Each row was made from one small tree. Brackets hold a mark, then the marks that hang from it, in the order of their numbers. Every link used is in the known rows. Write each row's tree.
Each row is shifted at random along 4 fixed directions that mean nothing.
Known rows
[J_277 [J_159 J_681 [J_806 J_9 J_85]]]: [-23.9  39.0  43.8 -14.4  17.0  41.2 -41.3 -52.7 -27.6  -9.5  -9.1 -20.7
  17.1 -34.2  -5.8  -8.9 -21.1   7.8 -12.1  -8.7  25.1  26.2  12.2 -11.3
 -29.3 -26.8  -8.4   5.9   5.3  17.0  -5.3 -24.2   0.9 -12.7 -16.1  -2.4
 -26.4  13.8  26.0   5.8 -24.3  22.9]
[J_277 [J_159 [J_806 J_85]] [J_905 [J_681 [J_518 J_734] J_756]]]: [-14.2   9.4  49.5 -16.8  -1.4 -56.4  -6.5 -33.8 -10.8 -10.8  -7.5 -10.6
  22.7 -24.6   9.4   9.8 -30.4  19.1   4.4 -15.6  -5.5   2.6  10.7  24.2
   5.0  -5.0  11.4   4.5 -10.2   9.0  15.7  -0.4 -11.6  -9.3  -9.2  -7.4
 -23.9  18.8  30.6  21.3 -21.5  12.2]
[J_277 [J_159 J_681 [J_806 [J_85 J_9 [J_734 J_756]]]] J_905]: [ -5.5  34.4  26.4  45.9  56.5  22.1 -66.1 -42.1  -0.9 -12.7  59.6 -39.7
  10.7 -58.4  42.3 -25.4  24.0  13.5  -6.9  16.9  -6.4  26.1 -27.5   9.4
 -56.0 -45.2  10.7  -8.5  -3.8  39.7   7.2  35.9  -6.8  13.9  33.7  -1.5
 -31.7  29.9 -26.4 -19.0  23.2  12.1]
[J_277 [J_159 [J_806 J_85]] [J_905 J_681 J_756]]: [-29.9  32.8  59.6 -20.4  10.3  18.7  -6.1 -44.6 -46.5 -22.1  -6.8  -1.6
  27.3  -5.6  -1.5  -0.8 -24.2  -3.7  -2.2   7.4  14.6  23.9   8.0   9.6
 -31.3 -10.7 -19.5   5.8   6.4  23.3  19.5 -25.3   4.4 -23.0 -32.0 -31.0
  -9.6   8.8  31.8   2.3 -41.2  13.4]
[J_681 [J_518 [J_277 J_159] J_734 J_756] J_905]: [-18.0  20.1  77.9 -13.7 -18.2 -46.9  13.2  -6.0 -15.8 -22.3  -1.4   2.1
  15.3 -23.3  34.0   3.9  -7.9  22.6   3.9   9.9  -5.1  21.4   8.0  13.1
   4.9  16.4 -34.7  23.9 -15.7   5.9  13.9 -14.0  -5.5 -21.8 -14.9  -8.2
   2.3  -8.1  29.5  10.3 -48.5   4.8]
[J_681 [J_277 [J_159 J_806]] [J_518 J_734] [J_905 J_756]]: [ -3.2   3.8  41.6   7.2   5.6 -68.9  13.4   5.1  12.8 -24.0  14.8  -8.1
   7.7 -37.0  35.8  13.6 -17.3   8.5  14.1   5.3 -46.1 -19.8  -2.6  59.1
   8.4  11.8   3.6  11.9 -37.3  26.4  24.9   5.5 -18.8  15.1   1.7 -11.7
  -3.2  13.8  25.5  16.3 -19.5  -3.6]
[J_756 [J_905 [J_277 [J_159 [J_806 J_85]]] J_681]]: [-10.5  17.7  43.8 -20.1  19.6 -11.8 -24.3 -33.6 -27.0  -3.5 -28.4  -7.0
   8.8  11.8  24.1  14.0 -11.2  -5.8   8.0   0.1   6.6  26.8   6.3  13.9
  -1.3 -15.9  -9.1  -5.6  19.5   0.6 -16.7 -23.8   4.2  -8.7 -12.0 -12.6
 -18.1   2.7  39.5  10.1 -14.3   6.4]
[J_277 [J_159 [J_681 J_518 [J_756 J_905]]]]: [-15.4  -5.2  16.9 -28.9 -18.3 -84.7   0.0 -27.9  -1.1   6.0 -15.6   2.5
  32.9  -0.5   3.9  33.1 -55.7  19.8  -2.6 -27.6 -23.3 -16.5   2.3   9.5
  34.9   1.2  16.4   5.9   0.6 -15.8  32.3  12.7 -18.4 -22.1 -36.2   5.9
 -23.4  14.5  36.2  19.6 -23.7  26.4]
[J_159 [J_681 J_905] [J_806 [J_9 [J_734 J_756]] J_277]]: [ 17.7   6.4   9.7  33.1  49.5 -39.8 -66.8 -23.1  39.6  11.6  31.8 -43.8
  -1.0 -44.8  45.0  -3.0  12.2  24.6   6.8 -14.0 -34.1  20.2 -26.8  21.0
  -8.3 -27.7  30.8  13.0  10.4   7.6   2.2  35.4 -18.4  41.6  44.0  30.9
 -40.6  29.4  -8.8  13.5  36.5  11.3]
[J_756 [J_905 [J_277 J_159] J_681]]: [ -6.3   8.3  50.2  18.5  39.0 -40.6  -9.4 -10.7  -1.8 -10.0  22.7   3.9
   5.7  -2.9  46.1  21.8   2.7   1.9   4.1  28.2 -51.9  13.0 -21.0  47.2
 -14.0 -10.5  -9.6  24.0   5.9  23.9  11.0   5.3 -10.1  14.4  -2.0 -18.9
  -9.0   1.1  12.7   6.5  -3.1  -3.9]
[J_734 J_85 [J_756 J_905]]: [-29.8  22.1  41.6  22.3  23.5  31.2 -26.1 -14.6  -2.1 -10.8  46.4  -8.7
  22.9 -31.5  21.4  -2.7  12.0  31.6 -15.2  18.4 -46.1  -2.0 -23.0  22.3
 -23.3  -2.8  -2.8 -32.1   1.9  30.4  46.2  33.0 -16.3 -15.1 -13.5   5.8
 -11.9   5.7  -8.5 -16.5 -10.9  14.2]
[J_277 [J_159 [J_806 [J_9 [J_518 J_756] J_734]]]]: [-26.9  21.1  41.8 -14.3  -0.7   3.1   0.2 -13.5  12.9 -17.1   0.3  -1.5
  13.1 -44.2 -27.4   8.4 -26.8  32.8  -3.6  -6.3 -34.8  -8.9   3.5  14.1
  -9.4   7.5 -18.9  39.7  -3.7  26.6  26.7 -17.1 -11.8  -5.6 -37.7  15.1
 -15.9   6.1  29.7  13.9 -49.8   9.7]
[J_9 [J_518 J_277 [J_734 [J_85 J_159] [J_756 J_905]]]]: [-44.4  -9.6  33.2 -16.1 -13.7 -20.0  21.8  43.6  41.5  -6.7 -11.3   5.7
   3.7  -4.0   0.2  38.2 -34.3  52.1  18.0  -7.4 -86.2 -40.0   0.4  34.9
  33.7  22.2  -8.2 -16.9   9.4  13.5  27.1  26.2 -20.4 -13.1 -36.3  37.2
  -7.8 -13.2  48.5  11.0 -36.7  -2.8]
[J_756 [J_905 [J_277 [J_159 J_806]] [J_681 J_518]]]: [ -6.9  18.9  45.6  31.1  40.4 -27.6 -11.3 -25.5  -2.9 -18.0  56.9   2.0
  16.0 -30.7  37.3  10.6   0.1  -3.8 -15.3  33.4 -52.3  -2.8 -37.7  52.2
 -31.5 -10.7  -3.8  44.7 -12.0  41.8  38.4   5.4 -19.7   1.1  -9.8 -33.4
  -7.1  10.0 -11.4  -5.3  -7.9   3.2]
[J_806 [J_85 J_9 J_159] J_277]: [-22.8  39.6   7.6  -2.3  27.8  55.2 -40.6 -22.7  -6.6 -11.8 -16.3 -29.3
 -13.9  -5.9  30.3 -14.5   8.6  -1.4  13.5   0.1   3.1  19.7  -1.3  -3.2
 -27.3 -23.1 -18.8 -15.7   2.8  19.6 -25.8  -4.2   5.9  14.9   2.7  16.9
 -13.8   3.7  32.3  -2.6 -10.9   9.7]
[J_518 [J_277 J_159] J_734 [J_756 J_905]]: [-19.0  -7.0  65.8 -23.9 -14.0 -33.2  -5.3  -4.4  10.2   7.0 -12.0   0.0
  22.5 -13.6  19.8  35.4 -33.3  51.5  -6.1 -10.9 -25.4  -2.9   6.9   6.0
  36.3   5.3  -0.5   7.2  18.7  -9.1  19.2  11.0 -17.6 -24.8 -22.9  10.7
 -31.1  -7.6  31.8  21.3 -29.8   9.9]
[J_85 [J_9 J_518] J_159 [J_734 J_756]]: [-55.0   9.3 -30.3 -41.2 -28.4  51.6   3.2  -7.8  18.2   7.2  -4.5   8.0
  36.1 -18.7 -37.7  29.9 -78.5  38.7 -22.6 -31.4 -45.6 -88.2 -15.4 -17.5
  24.0  22.9   7.6  25.6   1.1  -1.4  82.1  35.2 -25.9 -56.4 -91.4  21.7
 -34.5  15.1  24.9  -2.8 -59.5  45.0]
[J_9 [J_518 J_277 J_756] J_734]: [-11.4 -13.2  30.1 -38.8 -17.0 -43.6 -14.0  -7.7  40.9  20.3 -29.8  -6.9
  16.1 -19.2  -5.1  34.8 -36.8  54.7   0.0 -37.9 -31.1 -14.8   1.9  -8.7
  54.4  23.0  11.5  18.2  19.9 -25.1  17.8  11.9 -19.4  -7.0 -31.7  41.0
 -47.4  -5.8  38.3  34.1 -31.4  21.5]
[J_681 [J_518 [J_277 J_159] [J_734 J_85 J_756]]]: [-13.3   1.1  64.2 -25.4 -20.3   3.0 -34.7 -31.7  -4.0  14.0 -16.2 -21.5
  17.2 -53.2  32.6   3.4  -0.8  30.1  -0.7 -24.5  17.1  14.2   9.9 -22.0
  42.6  10.5  16.6 -42.8  -3.1 -22.5  -3.6  12.1 -15.5 -28.1  -2.2  12.1
 -48.0 -12.9  23.0  -2.8 -15.6  33.9]
[J_756 [J_905 J_277 [J_681 [J_518 J_734]]]]: [ 13.5  10.5  33.3   3.0  21.9 -76.5 -31.3 -30.9   0.1   7.3  11.8  -8.7
  10.6  -2.2  68.0   7.1  15.1  13.6  -2.7  -1.3 -16.2  19.7 -21.0  14.4
  11.7   4.1   9.5  29.4   0.5 -15.8   9.0  13.8 -16.0  -0.4   9.2  -4.2
 -28.4   7.8   0.3  11.9   3.2  15.5]
[J_277 [J_159 [J_681 [J_905 J_756]] [J_806 [J_9 J_734] J_85]]]: [-26.4  35.7  36.8  10.5  28.8   5.3 -17.1 -34.0 -10.3 -23.1  35.9 -12.4
  30.4 -45.2 -13.6  -3.3 -30.5  21.7 -17.5   0.1 -23.3 -10.5 -10.7  28.1
 -43.8 -13.5  -0.1  31.4  -2.2  46.3  43.8   5.9 -12.8  -8.4 -23.9 -18.1
 -16.4  34.7   2.5   8.8 -28.8  12.0]
[J_806 J_9 [J_85 J_159] [J_277 [J_905 [J_681 J_756]]]]: [-17.0  27.0  31.3   9.5  35.3  34.7 -50.0 -57.3 -13.5   2.5  26.9 -30.7
  20.2 -28.0  19.7  -5.1 -12.8   3.5 -14.6  -6.6   3.1  20.8 -26.4  -1.7
 -32.0 -31.6  11.6  14.9  16.4  21.0  23.5  16.4  -9.0 -11.5  -6.9 -18.7
 -38.2  24.6  -3.4   0.4  -2.1  26.8]
[J_734 [J_85 [J_159 J_806]] [J_756 [J_905 [J_681 J_277]]]]: [-28.1   5.3  19.7  -1.4  13.0  16.0 -15.2  -5.6  -0.5  -0.3  11.7 -11.6
  15.9 -23.3  17.6  19.3 -26.8   0.9  -0.4   1.2 -40.5 -36.7 -17.3  27.6
   8.2  -4.0  12.7 -34.4   2.6  19.5  39.9  24.3 -15.2 -27.3 -24.2  -0.4
 -16.9   4.4  20.5 -11.0  -6.5  17.0]
[J_734 [J_85 [J_9 J_518] [J_159 [J_681 J_756] [J_806 J_277]]]]: [-26.1  21.0 -11.3   7.6  20.1  41.7 -34.3 -29.7  17.6  -2.8  36.9 -23.6
  18.5 -58.0  -7.3   0.6 -35.2   5.0 -21.3 -13.0 -32.3 -50.5 -30.1   5.3
 -15.4 -16.4  22.4   4.6  -8.0  31.6  48.8  27.3 -20.2 -16.1 -31.0  13.8
 -31.5  19.6  -3.5 -13.8  -8.9  31.9]
[J_9 [J_518 [J_277 [J_159 J_806]]] [J_734 [J_756 [J_905 J_681]]]]: [-17.2   7.9  52.0  -2.6  10.1  -8.2 -25.9 -35.0   2.9   6.7  35.3  -4.0
  31.8 -38.7   7.8  14.9 -18.5  23.2 -23.1  -2.4 -26.9  -6.9 -31.4  -0.6
   2.8   3.2   6.8  36.7  20.5  10.0  49.2  11.8 -20.0 -40.7 -34.2  -6.8
 -35.3   1.9  -9.7  -5.4 -24.7  27.4]
[J_681 [J_518 J_277 J_734] [J_756 J_905]]: [ -4.3  26.9  52.1 -12.2  -8.1 -35.3 -20.5 -34.2 -19.6  -5.1   6.7  -8.6
  24.4 -12.0  44.9  -6.4   6.2  23.3 -11.3  -4.9  11.8  19.4  -4.0  -8.6
   7.8  10.7 -11.2  11.5  -4.1 -11.7  21.0  -1.1 -11.1 -31.2 -12.1  -3.1
 -17.0   3.1   5.6   2.5 -31.5  21.2]
[J_905 [J_277 J_159] J_681]: [-28.2  25.2  54.6 -18.5   7.3  29.6  -1.3 -37.4 -37.2 -10.3   7.0  14.9
  29.5 -16.7  12.0  16.7 -31.2  -4.0 -19.3  15.6  -7.5  -5.9 -10.9   6.9
 -12.7   6.2 -21.1  44.6   1.2  13.9  38.7 -18.2  -6.0 -37.9 -49.7 -35.8
 -16.4  -2.9  18.4   0.0 -47.5  25.6]
[J_806 J_9 [J_85 J_734] J_159 [J_277 [J_905 [J_681 J_756]]]]: [ -1.4  19.6  16.7  14.4  43.1   5.8 -67.4 -63.7  -0.5  11.6  25.9 -41.4
  16.6 -24.7  34.6  -2.9  -7.4  16.5  -7.5 -18.0   1.4  25.3 -29.0  -3.6
 -22.1 -35.7  26.9  22.3  24.1   8.8   8.7  31.0 -13.5  -0.4  13.2  -9.9
 -53.8  35.0 -11.3  10.3  13.4  28.3]
[J_756 [J_905 [J_681 [J_518 J_734]]]]: [ -7.2  12.2  29.2   1.8  12.2 -59.2 -23.7 -34.2   2.2   4.7  31.3  -3.3
  27.8 -15.8  40.0   9.6  -9.9  31.9 -23.1  -5.4 -30.3  -9.6 -24.0  12.6
   3.7   6.4  15.8  36.6  -3.3  -2.1  46.7  27.7 -25.7 -19.0 -15.2   0.4
 -27.8  14.7  -9.8  11.5 -10.1  25.2]
[J_518 [J_734 J_85] J_756]: [-11.6  16.5  47.4  -9.0   2.0  -3.8 -28.2 -17.6  -1.5  -2.9  -7.0 -18.6
   9.3 -32.5  29.5  -4.9  10.6  39.3   2.0  -7.4  -5.9   8.7  10.4   1.1
  10.6   4.7   1.4 -38.6  -3.5  -1.8   4.2  14.6  -8.5  -3.2   6.1  25.4
 -27.4  -2.1  21.6   7.6 -11.6  13.8]
[J_905 [J_681 [J_518 J_277]] J_756]: [-12.1  15.2  46.3  -9.8   7.2 -44.1   4.1 -14.1  -0.3  -9.7   6.6   4.2
  17.0  -6.0  19.8  13.8 -16.2   7.6   0.8   6.1 -32.2   3.5 -12.5  24.5
   3.0  16.6 -11.4  26.5  -4.3   5.7  32.9   3.2 -17.9  -1.1 -28.5 -12.5
 -13.5  -0.8  23.4  11.0 -33.4  10.7]
[J_159 [J_681 J_277 [J_518 J_734] J_756 J_905] [J_806 J_9]]: [ -1.1   6.7  20.9  -6.8  -1.2 -90.4   0.5  -0.9  20.7 -10.2   0.9 -12.2
  17.5 -35.5  18.1  16.6 -41.8  17.5   4.1 -21.4 -32.7 -24.8   4.7  40.0
  17.9   8.8  11.3  34.6 -29.0   3.3  32.9   6.2 -21.7   4.2  -9.4  10.4
 -12.4  31.1  28.1  30.9 -19.9  10.0]
[J_905 [J_681 [J_277 J_159] [J_518 J_734]] J_756]: [  5.2  30.3  63.9   8.4  15.0 -62.4  -1.8 -26.9 -30.0 -26.7  15.9  -7.9
   4.2 -23.8  61.9 -13.2  20.9 -19.0  16.1  21.1  -1.1  32.8  -9.8  25.0
 -14.0  10.0 -21.3  19.9 -30.2  14.5   4.7 -11.3  -4.2  -2.1   8.9 -32.4
  -2.2   0.0  14.0  -1.7 -23.4   7.2]
[J_518 [J_277 [J_159 J_806]] [J_756 J_905]]: [-20.5   0.3  56.2 -28.9 -11.4  10.7 -20.3 -27.7  -3.8  10.3 -11.0  -5.5
  30.0 -22.3   2.4  29.0 -40.1  31.1 -19.0 -12.2  -2.7  -4.2   3.3  -6.3
  25.6  -6.6   3.7  -1.5  22.1  -5.3  25.2  -3.4 -14.0 -34.6 -35.1   1.3
 -34.7  -5.0  27.2   8.6 -28.9  20.6]

Write each row's tree
[ -1.7  23.3   8.3   3.6  19.6 -47.7 -29.5 -38.0 -11.5  -3.6   6.8 -20.9
  12.1   7.1  37.9   1.1  -5.7  -3.6   6.2  -6.7  -7.3  13.4 -22.5  10.3
  -4.4 -17.1   6.5 -12.5   3.7   2.9   5.7  17.1  -5.9  -9.6  -0.4 -11.7
 -19.1  18.6  15.0   1.0   0.3  15.0] : [J_806 [J_85 [J_159 [J_681 J_518 [J_756 [J_905 J_277]]]]]]
[-36.6  14.2  37.0  -7.8  23.6   1.5 -13.5 -21.1  18.0  -6.5   4.4  -8.4
   9.2  -4.9  -9.6  22.2 -39.2  24.3   0.2  -9.8 -45.4  20.0 -15.8  18.8
 -22.2 -10.6 -12.0  67.9  23.6  26.2  15.9  -5.4 -11.3  -0.7 -33.6   2.8
 -21.4  11.9  28.7  27.4 -34.1  13.4] : [J_806 [J_9 J_518] J_85 J_159 [J_277 [J_905 J_681]]]
[-18.4  -1.1  49.2 -12.5 -13.0 -34.4   2.7  -0.1   0.9  -6.9  -6.9  -2.8
  14.7 -33.5  31.3  15.2 -10.5  22.2  12.3  -7.0 -27.9  -6.6   4.4  26.4
  29.6  20.2   2.1 -21.9 -17.6  -2.0  15.6  13.1 -14.3 -14.2 -10.3   0.2
 -16.8   0.2  31.4   4.3 -23.8  13.9] : [J_681 [J_518 [J_734 J_85 J_756]] [J_905 [J_277 J_159]]]
[-31.2   8.9   3.4 -39.7 -12.5 -16.0  -3.5 -20.9  -4.0  -2.4 -27.3  -4.3
  35.8   6.5 -25.4  31.1 -82.6  22.8  -6.7 -34.3 -12.9 -32.1   8.4  10.9
  16.9  -2.4   5.8  13.8  13.9  -4.0  42.4  -0.5  -9.1 -30.6 -50.6  13.7
 -17.8  26.3  47.2  31.1 -40.5  22.8] : [J_159 [J_681 J_756 J_905] [J_806 J_85 J_277]]
[-14.1  13.0  25.7  -6.0   8.9 -67.7  22.2  12.1  -1.0 -22.3  -6.7  11.5
  14.1  13.9  17.9  25.0 -33.7   6.7  16.5   9.8 -50.5 -11.9   0.8  50.3
  -1.0   8.9 -22.7  24.2  -7.8  12.4  28.7  -1.6  -4.7   9.2 -23.1  -2.1
  10.9  14.4  42.7  23.6 -32.1  -4.9] : [J_159 [J_681 J_756 [J_905 J_277]]]
[-14.3   3.2  -3.6 -15.3  21.7 -36.0 -29.7   2.4  31.3   8.0 -28.5 -17.9
   0.0  11.1   7.7  22.7 -23.3  29.4  21.2 -27.4 -40.0  -4.6  -0.2  21.5
  17.0  -8.1  10.0  -5.0  29.4  -5.5   0.0  20.2 -12.1  14.4  -8.4  43.6
 -27.1  18.9  41.0  22.6  -2.7   3.6] : [J_159 [J_806 [J_85 [J_9 [J_734 [J_756 [J_905 J_681]]]]] J_277]]
[-25.2   3.0  10.9 -14.1  -7.4 -60.1   3.5  -6.5  12.9  -4.9   0.1 -11.9
  22.1 -13.5   6.2  27.9 -59.2  16.0   1.4 -19.1 -33.7 -28.0 -13.9  22.9
  19.2   3.1   7.2   6.6  -9.3   8.0  39.5  26.0 -15.3 -23.4 -30.0   1.4
 -14.2  17.8  35.1  22.4 -23.8  17.4] : [J_806 [J_85 [J_159 [J_681 J_277 [J_518 J_756] J_905]]]]
[-22.7  14.8  31.0 -27.5   0.7  66.6 -64.1 -58.5  -9.4  23.7 -17.7 -34.5
  20.6 -40.4  17.7  -2.7 -10.9  29.8  -7.0 -40.8  30.3  27.6  -0.4 -45.2
  12.0  -9.9  17.8  -3.9  29.4 -17.0  -0.9   5.6  -6.9 -31.9 -10.0  15.6
 -58.2   6.8  15.0   0.5 -14.8  49.8] : [J_806 [J_9 [J_734 J_85 J_756]] J_159 [J_277 J_905]]
[-51.0  20.2  42.5 -21.3  -4.3  38.6 -14.1 -18.8  16.4   1.1  12.5  -3.6
  31.5 -19.4 -33.9  21.6 -45.2  56.4 -21.1 -22.1 -41.8 -10.6 -18.5  -7.3
  -2.0  11.7 -10.5  45.1  34.6  17.8  49.9  11.0 -21.5 -52.1 -65.6   6.3
 -31.9   9.8  14.9  12.1 -59.8  27.4] : [J_806 [J_9 [J_518 J_277] [J_734 [J_756 J_905]]] J_85 J_159]
[ -7.8  17.2  42.1  13.9  31.0 -49.2 -15.0 -13.6  12.1 -19.7  14.0 -17.1
   0.9  -7.3  25.1   4.1  -1.4  12.7  16.1  10.6 -33.0  39.5 -14.4  39.5
 -24.7 -15.8 -15.4  22.1   2.5  25.5   3.5   0.4  -6.2  23.4  11.3   6.7
  -4.7  10.4  23.7  18.8  -8.8  -8.0] : [J_159 [J_806 J_85 [J_277 [J_905 [J_681 [J_518 J_756]]]]]]
[-23.1  23.2  54.6 -25.9   7.9  20.8 -26.0 -62.5 -45.2  -2.3  -7.9  -9.1
  32.5  -1.3  15.6   4.8 -26.1  -2.4  -8.2  -8.0  32.2  40.3  -5.8 -18.1
 -13.5 -12.1  -8.3  17.4  22.8  -1.0  15.8 -14.1   2.6 -36.4 -30.2 -30.7
 -30.2   6.2  21.7   3.7 -34.1  31.2] : [J_806 J_85 [J_277 J_159 [J_905 J_681 J_756]]]
[-25.0  20.9  25.8 -28.3 -13.3 -24.0 -11.5 -34.3  -2.2   0.1 -12.1  -7.4
  22.7 -14.9 -10.5  13.6 -48.3  24.1  -7.6 -23.8 -10.2   4.4  -0.8 -10.4
   5.9  -0.1  -5.7  39.1   4.6  -4.3  28.2  -0.7 -16.2 -25.7 -40.1   4.2
 -25.4  11.5  33.9  18.5 -40.1  31.6] : [J_806 J_9 [J_159 [J_681 [J_518 J_756]]]]
[ -2.2  21.6  55.6  -8.3   9.5 -19.7 -19.4 -45.4 -38.8  -7.7   0.3 -11.2
  17.9 -26.9  38.2  -1.0  -4.5 -22.8   1.3   6.5  17.4  18.3  -4.2   5.0
  -1.1  -3.3  -7.0  -3.1 -11.5   3.1  11.9 -12.1  -0.3 -19.3  -9.3 -27.8
 -18.7   3.1  18.4  -1.4 -18.7  23.7] : [J_905 [J_681 [J_277 J_159] J_756]]
[-32.8 -13.2  33.5 -16.1   9.5  20.9 -23.8 -25.1  25.8   9.4  -1.3 -13.2
  27.5 -40.8 -18.3  38.8 -59.6  48.2 -16.7 -23.6 -39.7 -31.3   4.7  25.4
  14.4 -17.3  36.0  -4.3   9.3  21.1  27.9  19.2 -22.4   2.7 -24.6  11.4
 -48.2  16.2  29.4  28.5 -10.4  17.6] : [J_277 [J_159 [J_806 J_85]] J_905]
[-25.2   5.5  32.3 -10.2  14.2  43.9 -49.6 -52.2  21.3  16.2  15.8 -23.9
  24.5 -52.5 -15.0  16.8 -35.8  35.0 -29.1 -29.4 -16.1   2.8 -20.7 -13.7
   3.7 -13.5  24.3  28.2  16.9   9.1  24.1  12.1 -22.3 -15.5 -32.6   7.4
 -59.5  13.7   3.6  14.5 -18.7  38.1] : [J_806 [J_9 J_518] J_85 [J_277 J_159]]
[  0.6   8.9  44.6  -2.8  21.0 -63.5 -17.4 -13.1   6.4   0.4  -8.5  -4.1
  -0.9  -2.5  30.8  10.8  14.7   5.8  22.5  -1.4 -30.8  41.3 -12.2  14.8
   6.1   4.4 -14.8  28.2  18.4  -6.2  -8.7  -6.6  -5.0   6.7  -5.5   3.6
 -19.7   1.7  24.9   6.7 -14.5   6.2] : [J_806 [J_9 J_518 [J_734 [J_756 [J_905 [J_277 J_159] J_681]]]]]
[-54.2  23.9  34.2  16.1  15.1 -12.0  43.6  45.3  22.9 -46.9  32.3  13.5
   3.9 -30.8  -4.7  18.1 -34.4  12.1  12.2  32.7 -88.3 -31.0 -13.0  58.3
 -38.2   9.4 -48.5  39.5 -25.9  66.7  46.6   5.0  -6.2  -1.9 -43.7   8.6
  30.8  -0.3  35.2   0.2 -53.1 -12.4] : [J_734 [J_85 [J_9 [J_518 J_756]] [J_159 [J_681 [J_277 J_905]]]]]
[ 20.2  18.6  52.6  25.5  46.5 -32.6 -48.5 -41.7  13.2  -0.7  32.9 -26.9
  -2.3 -58.4  33.9 -10.0  31.7   2.1   0.4   8.2 -16.8  36.3 -28.9  16.7
 -19.3 -15.0   6.1  34.1   2.8  18.7  -3.6  -0.6 -11.4  24.2  22.0  -7.9
 -39.9   9.8 -10.4   1.8  10.0   8.2] : [J_905 [J_277 [J_159 [J_806 [J_9 [J_518 J_756] J_734]]]] J_681]
[-15.2  -9.5  22.2 -18.3   0.9 -71.0  -6.0   6.2  23.6   7.6 -15.3  -3.2
  11.4  -7.8  18.3  26.9 -14.8  23.2  17.8 -21.2 -48.8 -10.8  -7.5  19.3
  39.5  25.3   6.6 -10.1  10.1 -12.8  20.2  19.0 -13.2 -12.9 -22.9  31.7
 -21.1  -0.1  33.3  14.5 -17.3  15.8] : [J_9 J_518 [J_734 J_85 [J_756 [J_905 [J_681 J_277]]]]]
[-10.5  41.5  42.0 -29.1 -15.9 -51.4   4.6 -34.5 -46.1 -21.9 -21.2   3.9
  17.9   6.4  29.7 -15.3  -2.0  -2.4   8.0  -1.4  21.0  19.5  12.6  -3.5
  -3.9  20.7 -32.0  18.7 -19.1 -12.2  17.1 -23.9   1.4 -28.4 -23.9  -7.3
   3.0   4.2  32.5   6.4 -50.0  20.3] : [J_905 [J_681 [J_518 J_734] J_756]]
[-39.3  24.4  71.5  20.4  17.8  16.4   1.3   7.0  10.5 -26.8  48.0   3.4
  14.5 -50.3   6.0   3.8   5.6  26.5 -15.6  31.6 -54.0   2.7 -19.0  28.6
 -30.9   2.3 -33.8  10.4  -4.2  49.5  36.3   7.5 -13.5 -14.6 -33.8   0.4
   2.3  -8.8   0.5 -15.9 -38.7  -0.7] : [J_734 [J_85 [J_9 [J_518 [J_277 J_159] [J_756 J_905]]]]]
[-41.9  12.4  40.4 -34.0 -36.3 -24.3  31.8  17.9  -8.9 -21.2 -19.4  11.5
  25.5 -19.0   8.9  17.0 -39.0  24.9   8.1 -10.3 -28.0 -28.9  15.8  22.4
  27.5  43.4 -24.5  -2.7 -27.6  -0.5  45.1  -1.8 -10.7 -44.2 -48.2  10.1
   8.6   0.3  47.8  10.6 -65.0  17.9] : [J_681 J_277 [J_518 [J_734 J_85 J_756]] J_905]
